Rows near named flat spaces through zero (a row that begins with a name and a colon came from that space)
q141-q644: [-21 -47   1  12 -21   1  -8   5  19  -2 -10  11   1  27   6  10 -32 -65
  15  45]
q141-q644: [  3  22  -1  -5   7  -2   3  -4  -7   1   7  -7  -2 -13   0  -6  14  25
  -4  -8]
[ 10  37   2  -8  23   0   3  -4 -16   5   4 -14  -1 -20  -8 -13  24  50
  -9 -28]
q141-q644
q217-q211: [  1   7  -3   0  -7  -7   7   7   5   7   1  15   6   5  21   3  -1 -17
   0  -4]
q358-q970: [ -9   3  10  -3  -6  -4  16  13   0  -1   7  -9  -1   7  -8   8   5   2
   2 -11]
q253-q34: [ -9 -10  -1  17   2   9  -5   8   3   3  -6  -3 -10 -14  22   5   2 -13
  -3 -29]
[-11 -26  -3   8 -15   4  -6   0  11   0  -3  13  -1  16   3   8 -22 -39
   5  24]
q141-q644
q755-q981: [ -8 -35 -34 -45 -13  17   1  -7   5   7 -10  34  20   2   6  41 -31 -20
  23  24]
q868-q39: [ 12   7 -21  -8 -11  -8  -8  12   0  10   4  21  -7   9   9   7  13  -5
 -15   4]
q740-q501: [-20   9  23  22  21  12 -15  -3  21 -30   7  47  30 -10 -26 -12 -17   6
  25 -20]
[-18   1   7  10  12   0  12 -14  -7  37   1   4   5   9  -1  15 -25  14
  -3  12]
q740-q501
q299-q450: [-11  -3  -1   5  16   9   1  -1   7  -5  -7  -7 -14  -8   4 -16   3   2
   4   2]
q915-q916: [-11 -30  -6   1  33  22 -17  -9  12  -5 -16  29  -1  -9 -12   2 -31  10
  -7   9]
[ 12  15 -38  -2 -10 -15  -1  22  -4  25  -5  37  -7  14   2  19   9  -1
 -11   7]
q868-q39
q299-q450: [  9  -5  -6 -38   7  40  -6   0 -12 -15  11 -12  -4 -41  13 -16  -9  11
   9  -2]
q358-q970: [-24  15  30 -22 -14 -26  56  47  -7  -1  23 -48 -23  31 -24  27  17   8
  20 -21]
[ 12  31   4 -10  21   1   7  -7 -15   1   3  -9   1 -20  -9 -11  24  51
  -8 -29]
q141-q644
[ 19   3  -4 -29 -14  17 -14   4 -16  -4   9   4  14 -20   3  13  -4  -2
   2  -7]
q299-q450
[ 6  7 -7  0  0 -2 -1 -2 -1  3 -1 10  0  2 -4  3 -3 -1 -3  2]
q868-q39
[ 1 11  2 -4  2  2  0 -4 -5 -4 -3 -2  3 -3 -5  1  4  5 -1 -6]
q141-q644
q868-q39: [ 13  19 -33   4   4  -8   7  14  -7  19 -23  31   2  -5  -8  25  -8  10
   1   7]
[-17 -24  52  -3   7  17  -4 -23   9 -36  21 -49  -2   0   4 -33   6  -3
   6 -11]
q868-q39
[  8  -8  -9   0   7   8 -16 -14  -2   0  -5  12   2  -9   9  -3  -4   1
  -3   4]
q358-q970
[ 16  -7 -16  10   9  11 -32 -25   5  -2 -13  27  14 -15  11 -14  -8   0
  -3  13]
q358-q970
[-24 -44  14  53   7  18 -25  16   3  12 -14  -6 -32 -30  43   3  28 -46
  -2 -77]
q253-q34
q641-q20: [  0   0  -6  -7   2   0  -2 -19   6   3  -1   6  -5  14   5  14   2  10
  -1  -9]
q253-q34: [-10   9   0 -11  -7   0   9   7  -3 -11  -4 -20   0   2  -6  -2 -12  -3
 -23  -4]
q405-q177: [ 19   1  13 -23  -6 -16  -3  -9   6  29   9  -2  -2   0  19 -17  11   5
 -11   0]
[ 2  6  0 -3  1 -1  3 -2 -3  3  1 -2  2 -7 -3 -2  3 14 -1 -9]
q141-q644
[ 13 -15   1  24  17   3 -12 -31  -6   1  11  21  -8   8 -32 -10  36   3
  -5  -8]
q915-q916
[ -8 -20   0   2 -11   3  -5  -1  12  -1  -6   4   0   7  -3   7 -15 -24
   4  20]
q141-q644

Rows near named flat spaces through zero
q947q762: [-14 -11 -32   5 -69  -5   1   0  10   0  25 -18  -3 -17  -4 -12  25  15
 -13   3]
q645q210: [-25  55 -26  38  12 -41 -21 -18 -31  15 -25  74  16  -3  13 -14  -8  40
  41 -12]
q119q62: [ -9 -19 -30  14  12  -9 -21   9   0  -1   4  -2 -21   3  24  24 -23   2
  -1  -6]
q690q513: [ 11 -26  45   8  39  10  26 -29 -13   6  -8   6  29  -8 -15 -14 -14 -21
   6  -3]
q690q513: [ -2  41 -16   7 -22  14 -59  29 -11  22 -17   1  -1   6  21  -3   8  -6
  11   4]
q282q639: [-10 -14  36 -30  25  -4   6  35  -2 -19   9 -25   5 -27  19  -3  -8  19
   5  -3]
q423q60: [ 19  16   1  -8  12 -20 -20  23   1  30   9 -24  14 -20  28  12   3  -2
  -6  -7]
q423q60: [-35 -30   3   0 -35   6   1  -5   1  42  15 -15 -19 -26   0  -3  35 -12
 -25  16]
[  2  -3   9  -5  -2  -3 -15   7   7  19  -7  14 -13  -8  13   8  -5  10
 -20 -13]
q423q60
[-12  38  25 -21  20  -4  25 -28 -17 -50  15  22   7  43  23   3  -5  12
  47   7]
q423q60
q495q562: [-11  38  -6  -6  -4  15   8 -34 -20   5  40 -40 -14  -9  22 -19 -11  -9
   2  -1]
[ 24  -2  -1  -8 -22  -5  43   5 -10  25  -8  48   4  -6  13  -5   5   6
   5  -1]
q495q562
q282q639: [  1  31 -48  20 -30  -2 -13 -29  13  24 -19  20  -3   6 -14   2  11  -9
  -1  -7]
[ -6  15  20  11   1   6  19  -1  -6  20  -6  18   3  -8  24 -11  15  14
  19   7]
q495q562
[-14  12   8 -26   5  -5  13  11  -1 -21 -30   0  10  -7 -26  -8   2 -22
  25  10]
q119q62
[-13  41  18  23  -4   4  16 -13   7  12  -4  12 -16  -3  45  -1  10   9
  12  -9]
q495q562
q119q62: [  5  26  35 -30 -12   6  10 -29  -3  16   2 -13  14  -1 -14  -2  20   1
   7  10]
[ 13  -7   6 -12 -39  16 -18 -21  -1   3 -12 -20 -34   7  -6  -9  16   1
  13  20]
q947q762

Rows near named flat spaces through zero (a row that begins with a name and a colon came from that space)
q984-q233: [  1 -31 -10   3   0 -13  28 -29  -8  30 -12   4  20 -18  -5  -8 -17   7
   8  19]
q857-q799: [ 24 -44  44  27  76   6 -23 -17   6 -33  11  15   5  19  46  15 -20  -4
  -8  63]
q82-q961: [ -6  -5   1   3  -6 -15  -1   5 -10 -24   0  -8  -9   3  11 -12 -17  -4
  -5  -4]
q463-q621: [ 11  21   6 -17 -24 -17  20   5 -21  -5   8 -18 -22  -6  12  22  31 -29
 -38   7]
q333-q71: [ 34 -30  45   0  -9 -31 -17  -7 -28  31  -6  -1   5  13 -10  22 -28 -43
   7 -21]
q463-q621: [ 31 -28  18  -5   3   3 -19 -35  29  14   2  47  -4 -23  -9  -5 -29 -24
 -23  -1]
[-19   1  14   1 -10   7 -28   1 -21  12  10  -4 -19   4   3  -7 -12  27
 -10 -22]
q463-q621
q351-q425: [ 23  -9   3   8 -19  -7 -20   2  17  28  11   4   9   4  -5 -17 -11  -9
 -10 -26]
q465-q482: [ 15 -14 -11  26  23   9  -4   4  16 -11  -4 -14   2  11   2 -31  -1  11
   3  15]
[ -7 -12   8   9 -10  -3  16   4  -7   3  -5   5  -5   1   3 -17   0   8
   1   7]
q82-q961
q467-q960: [ -9  -6  -4   7  54  -2  18  -4  18  -8  -9   0   9   2 -35  -3  28  12
   4  22]
q984-q233: [  2  14  -5   0  18  -8   0  13   0  -3  -3  -6  -5  -8 -14  19  -6   6
  -2 -15]
[-15  -4 -18 -16 -11 -15  -9  11  20 -40   3  -6  -3  10   7   0 -12 -27
  -1 -10]
q82-q961
q130-q967: [-11  32  17  21 -15   5  10   6 -19  -4 -19 -17   6  -6   4  -4   0  -6
  25  19]
[-11   8 -11  19  -6  26  -9   3  39  27  -6  20   1  13   6 -35  42  43
  14 -13]
q333-q71
[ -6  -1   9 -19 -25 -15 -16 -33 -14   9 -13  19  12   7   9 -18   2 -16
  22  13]
q463-q621
[  4  -7 -20  -6   9   3  -8   0  22   6   0  -1   3   6  -3  -7  -2   0
  10   7]
q465-q482
[ 23  -2  18   4  28  -9 -17  -5  -3  -9   3   4  -3   8  17   7 -18  22
   4  20]
q857-q799
q366-q223: [ -3  26  -8 -16  26 -54   7  18   9  20 -15  -7 -38  -7  30  25   5  39
   3  42]
[-15   9  21   4 -20  -3  20  12 -31  12   0  -2  -4 -15   5  13   7 -10
 -12 -17]
q465-q482
[-15 -19 -14  -4 -28  12  -7 -18   2 -14  12  19   8  -8  -3   7  -3 -13
 -10  -9]
q366-q223
q333-q71: [ 22 -21  22  15 -13   2 -29  -9  19  64 -15  15  -6  23   1 -25  18   6
  26 -29]
[ -7  12   8 -18  -1   2   0   0  -6  -7   8  11   1  10  -7  -6   2  -1
   0  -2]
q984-q233
[  1  14 -21  28  35   8  19   1  17   0 -10  12  26 -12   7 -18 -17   9
  22   4]
q463-q621
q857-q799: [ 26  16   5 -13  10 -16  -9   7   1  -2  -1   3  -2  -5   9   4 -13  44
  11  -8]
[  5 -11 -12  45  17   7 -22  40  12  26   2 -33 -18 -41  10  14  -1   0
  -5  10]
q984-q233
[ -5  18  15   6 -19  -8   1 -11   3 -14 -14 -34  -9  -8  17  19  -1  -1
  18  14]
q130-q967
[ 45 -40  50  15 -16 -22 -36  -5  -2  58 -13   7   2  28 -10  10  -3 -35
  19 -41]
q333-q71
[  4  -4 -27 -35   1  -2   0  -4  19  14   0  10   8   1 -10   4  -2  -4
  19   3]
q465-q482
q467-q960: [  8  11   2 -14 -50   0 -10   7 -19  10  10  10 -14  -3  33  -3 -23 -17
  -6 -24]
[ -7 -17  -3 -38  -4 -31  46 -48 -17  12  -5  19  17   7 -23 -14 -12  25
  10   2]
q984-q233
[ -4   9   3   7  15   6  -5   2   4   1  11   4 -12  -2  -4  -4  -9  15
  -5  -8]
q463-q621
[  8   0   5  13  -6  10 -11  -1  27  33  -7  15   0  12   0 -19  26  14
  17 -18]
q333-q71
[ -4 -17 -10  -9 -15  21  23   4  -1   3  -6   6   1   5   8 -20   5   4
  19 -12]
q82-q961
q82-q961: [-11   9 -24 -14  -8  20  15  -9  27   9 -11  19  -3   4  -5  10  12  -4
  -5   7]
[-17  11 -11  10   0  18  -2   2  30  13  -9   6   0   5   7 -15  19  26
  11   0]
q333-q71
[ 24 -29  -8 -23 -15 -10   0   9  15 -14  15 -13 -17   9 -24  31  26 -32
 -14  20]
q463-q621
[ 24 -37  -8 -10  -4  -7   0   0  30  -5  23  10 -21   7 -29  19  13 -17
 -12  13]
q463-q621
[ 19 -25 -16 -19  -6 -18  13  13   4 -12  -2 -27   1  13  -3  26  44 -29
   1  27]
q463-q621
[  8  28  21   3   1   4  -9 -14  -9  11  -6   5 -24 -25  16  16 -14   0
 -34 -23]
q463-q621
q130-q967: [ -8  15  -8   3  -4   0   2   6  -8  -2  -8  -1  -4  10  -2  -7  -3 -12
   7   8]
q366-q223: [ -1   3  -4  11  16 -17 -17  12   2   9  -7 -18 -34 -13  -2 -35  -6   9
 -42  18]
[  8  -5   6  11 -31   0   1  28  21  15  -5 -11  19 -16  18 -10  12 -20
 -20  21]
q351-q425
[ 21 -14   9   4 -10  20  -2   6  10  -5  19 -18  23  12   2 -26  38   1
  17  -8]
q366-q223
[  5  -5  -8  20 -20   3  35   4  27  -3  10  10  -2  -4  53   7  -7 -22
  11 -11]
q351-q425
[-16   1   9  -3  13  -9   0   0   8  -5   2   6   9   7  -5  -5  19   8
  -5  12]
q467-q960
[ 16 -16  28   4   3  -8 -13  -1  -1  22  -7  -6   3   9   2   9  -8 -18
   1  -8]
q333-q71
[-20  -3  17 -24 -41  -1 -19 -16 -16   3  15  12 -27   7 -13 -13  -3  -4
  -3  -5]
q463-q621
[  2   7  -3  -4 -22  -3 -13   5 -15   2   8   7   1  -4  15  -2 -15 -11
   4 -15]
q467-q960

Rows near named flat spaces through zero (a row that begins with a name and a colon came from that space)
q703_q370: [-19  13  40 -19 -10  16  32   2  -8 -11   9  23   4  15 -22 -45 -10  33
 -27  -6]
q66_q666: [ -3  15   7  -7  12   1  29 -14 -38   7   7 -11 -16  -1  29   9  13 -23
  38 -16]
q29_q32: [ -4  21   1  -3   0 -14  -7   5  12  -9 -10  -4   7 -13 -13  14  16  -3
 -17  13]
q500_q794: [ 41  42  23  -3  23  17  -2  27   1 -31   0 -38 -44  30  65  -1  31  17
  27  -2]
q66_q666: [-23   9  14  14  22  -8  52  -5 -14   4   3   7  -6 -20  12  -9   9  -4
  16 -41]
q813_q723: [  0  42  -9   7  11  -9 -39   4 -17 -13 -13 -53  -3   8  11   8 -36 -31
   4 -29]
q907_q357: [-12  -5  15  -6 -23  10  33  -1  -5 -18  20  19  29   6  13 -34 -17  -1
  58 -25]
[ 21  12  -6  -1 -28  16  -3 -18  10  12   7   3   9 -11   0 -29  33  -6
  15 -52]
q500_q794
[ -6  13   6  -2  -5   0 -14   2 -10 -20   9 -18  -7   8  -6  16   2  -7
  14  11]
q813_q723
q808_q22: [ 24   4   3   2  31  -1 -40   3 -29 -10  -1 -29 -27  62  49 -23  21 -19
  11  20]
q520_q33: [ -3   0 -10  11  -7 -14  -8  17 -10  18 -13  27   0  36 -15  13  17  -3
  35 -26]
[ -3  -5  -5  33   0  31  -3 -32   2  16 -16  -1  13 -19   6 -17   7  10
 -32 -20]
q907_q357
[  6 -28  13  12  -3 -20 -36  46  25 -11 -33 -23 -50  14  60  16  12 -14
 -15 -22]
q808_q22
q29_q32: [ -9   9   6  60  -1   7 -14   8 -55   1 -14 -17 -38 -54  12  19  34 -12
  45 -48]
[-15   0   1  16  27  -5   2 -12  16   1  32  12  25   6   8  -6   8  11
 -10   8]
q808_q22
[-22 -11 -20 -10  35   1  -5  26 -25   7  20 -10 -10  11  -9  26  -4 -23
   8 -26]
q66_q666
q606_q13: [ 45   9  18  -5  17   9 -36   0   4  15  21 -18  -3 -22 -21  28  -9 -13
  31  -8]
q808_q22: [ -5  -1 -26  19   1  25  42 -17  -7  -4  10  37  11 -41   4 -34  40   4
  -5   4]
[-14  -7 -11 -13   3   6 -19 -15  -9   5   0  15  12   6   2  -4   4   6
  -1 -25]
q907_q357
[ -4 -12 -21   0 -17  11 -10  -1  -4  15  -1   9  -9  -6 -20 -25   6 -18
   8 -13]
q520_q33
[-10   1  -2  47   0 -11 -10   5  -9  23  -8 -13 -20 -19  17   5  11 -10
  22 -15]
q29_q32
q703_q370: [-48  20  66  30 -33  36  18  -3  -9   5  12  53   7  59 -15  19 -39  37
 -53 -10]
q500_q794: [ 17  -5  -9  -7  27 -30   6 -19  12  -9  -6  -3 -12  22 -22  31   8  15
  -6  29]
q310_q929: [ -8 -20  28   0  -2   3  15 -10  -5  12   6   5  -3   5  12  11   2   2
  11  28]
[-11  16   3  32  -2  15  -1  18   0 -19 -14  33 -11 -10   1  16  14   2
  -9  16]
q500_q794
[  8  18   5 -23   3 -14  -4 -14   8 -23  11 -18 -11 -42  15  19  -9  10
 -20  29]
q520_q33
[ 32   3  25   6  -8 -23 -41   6 -16  19  -5  26 -27 -26 -12 -16   3 -12
   7 -29]
q907_q357
[ -3   1   0  24 -23 -12 -33   9 -13 -16   0 -11 -21  24  36 -14  23  15
  24  17]
q808_q22
[-32  -9  -8  26  40  12 -15  -6  34 -20  12  20  37 -18  47 -35  30   6
 -46  -3]
q808_q22
q443_q106: [  9  15 -10  27 -37   4 -12 -21  27  14  27 -13  25 -12  12 -32   5  10
 -29  -2]
[  0 -11  -1 -21   5  -5 -11   2  17  15  19  10   1 -15  -6 -28  31  17
 -11  12]
q703_q370
q234_q718: [-23   5  16  41 -22 -30  38  -5 -36 -29   5  33   5 -42   5 -29  16 -33
   1  -1]
[-23  22  -4   9  -9   5  -6   0 -21   5 -14  15 -10   6  -1  32 -17   5
  -8  -1]
q703_q370
[-24  -8 -23 -11  21   1  22 -19 -19 -18  20  31  22  14  33  -8  -1  15
  34 -25]
q907_q357
q520_q33: [  1  -1   3  -6   4 -25  10 -15   2 -14 -14  21  -1  35  19  57  11  12
  -8 -14]
[ -9  -2  17  18 -19  -7 -22   2  -7   4 -13  -2  33  15 -28  12  -6  38
 -13  -8]
q66_q666
[  8  -9  -5 -38  18  12 -26   6  35  19   8  -4  12  22   5  23   4  20
  20 -13]
q234_q718
[ 36 -19 -12 -30  27 -19 -14  10  33   6   8 -29   5 -35  -3 -16  16  -4
   0  10]
q703_q370
q310_q929: [ 14   1  15  -5   3  25  17   3  -9  19   1  21 -16  -5   4 -27  21   0
 -15  21]
[ 32   7   1 -12  19  23 -28 -23  25 -21 -16   9   5 -18   1  -1 -13  12
   7  -6]
q310_q929
[ 28  23   0   5 -42 -45   3 -27 -30  20  -9   9 -20  15 -17 -24  23  33
  11  -1]
q500_q794
